Below is a small trained network, with its code and all its weights. Each question gives an input and a class and asks what happens when units are switched off, that is, made to give their printed mean instead of their output.

import numpy as np


def w(rows, s, z=0):
    codes = np.array(rows[::2]) - 128.0
    scale = np.full(codes.shape[1], s)
    scale[-1] = z or s
    return codes * scale


def f(y):
    return y / 2 * (1 + np.tanh(0.7978845608 * (y + 0.044715 * y**3)))


def log_softmax(a):
    a = a - a.max(-1, keepdims=True)
    return a - np.log(np.exp(a).sum(-1, keepdims=True))


def net(x, mask):
    res = np.array(x, float).reshape(1, 2) / 4 @ E
    y = f(res @ A[0][:, :-1].T + A[0][:, -1])
    res = res + np.where(mask, y, B[0][:, -1]) @ B[0][:, :-1]
    return log_softmax(res[-1] @ U[:, :-1].T + U[:, -1])


A, B = {}, {}
E = w([
[196,181,15,39,26,204],'x0',
[30,3,112,200,40,183],'x1',
],0.0066)
A[0] = w([
[98,101,224,213,230,43,203],'N1',
[180,178,46,76,35,181,155],'N2',
[95,41,80,187,86,182,11],'N3',
[149,141,40,71,85,187,10],'N4',
[182,199,144,90,190,99,20],'N5',
[195,220,85,73,215,104,97],'N6',
[32,73,108,211,74,193,2],'N7',
[62,80,63,201,49,213,149],'N8',
[161,145,56,50,74,175,48],'N9',
[64,52,90,173,36,204,200],'N10',
[164,164,6,64,67,188,146],'N11',
[254,240,108,38,197,85,216],'N12',
[164,146,80,73,45,183,36],'N13',
[190,189,148,74,215,100,20],'N14',
[68,56,67,150,64,173,51],'N15',
],0.0073,0.005)
B[0] = w([
[34,127,201,233,126,30,238],'N1',
[16,178,227,192,149,37,222],'N2',
[248,137,72,183,227,244,160],'N3',
[179,236,221,186,231,188,163],'N4',
[225,160,44,170,204,227,154],'N5',
[211,57,61,211,52,150,190],'N6',
[253,119,69,197,245,217,171],'N7',
[181,50,90,164,79,120,211],'N8',
[88,135,195,243,210,96,175],'N9',
[195,13,101,135,31,70,229],'N10',
[37,67,217,242,135,49,223],'N11',
[195,19,64,165,25,55,254],'N12',
[97,200,200,216,236,109,170],'N13',
[221,101,30,161,226,233,162],'N14',
[207,64,50,212,153,145,171],'N15',
],0.0066,0.0095)
U = w([
[30,110,217,233,185,103,97],'0',
[221,59,54,163,119,171,55],'1',
[36,64,151,96,35,69,253],'2',
[154,220,97,25,203,254,2],'3',
[157,212,86,49,216,224,2],'4',
[148,186,82,23,214,207,2],'5',
[138,191,85,36,216,227,2],'6',
],0.0078,0.0052)

Each question gives the input, the list of numbers given to net, and the class t.
The units are the neurons (one row each of A and B). Each row of codes is followed by its name. A weight is (code - 128) times the scale printed after its matrix; where a second scale follows, it is the last column's (A, B and U).
mask holds one flag per neuron, in row order. A switched-off neuron (its flag False) gives its mean, the last column of its row in B, instead of its output. The means were averaged over made-up inputs and are rounded, as every weight is.
A unit's drop is (log p(t) with every unit on - log p(t) with that unit switched off) / (log p(t) with every unit on - log p(t) with every unit switched off).
The circuit of an input: a set's keep is (log p(t) with only the set's units on - log p(t) with every unit switched off) / (log p(t) with every unit on - log p(t) with every unit switched off). Starting from the 12 units with the biggest drops (on a tie, the unit counted first), units are removed one at a time, each time the one whose removal leaves the highest keep (on an exact tie, the one counted first), for as long as the keep stays at least 0.8.
circuit, biggest first: the units of the circuit, biggest drop first
k most important neurons: the k neurons with the biggest drops, biggest first
drop when u is switched off: that unit's drop, to one decimal
input [3,-1], class 2: circuit, biggest first : N7, N3
input [5,-4], class 0: circuit, biggest first : N2
input [6,5], class 0: 2 most important neurons : N2, N11
input [3,-3], class 2: 2 most important neurons : N12, N7
input [-1,-3], class 2: 3 most important neurons : N7, N3, N15
input [-2,-4], class 1: 2 most important neurons : N2, N11
input [-2,-3], class 2: 2 most important neurons : N7, N3
input [-4,-5], class 1: drop when N5 is switched off : 0.1
input [1,3], class 2: drop when N8 is switched off : -0.1
input [8,-3], class 0: drop when N11 is switched off : 0.0
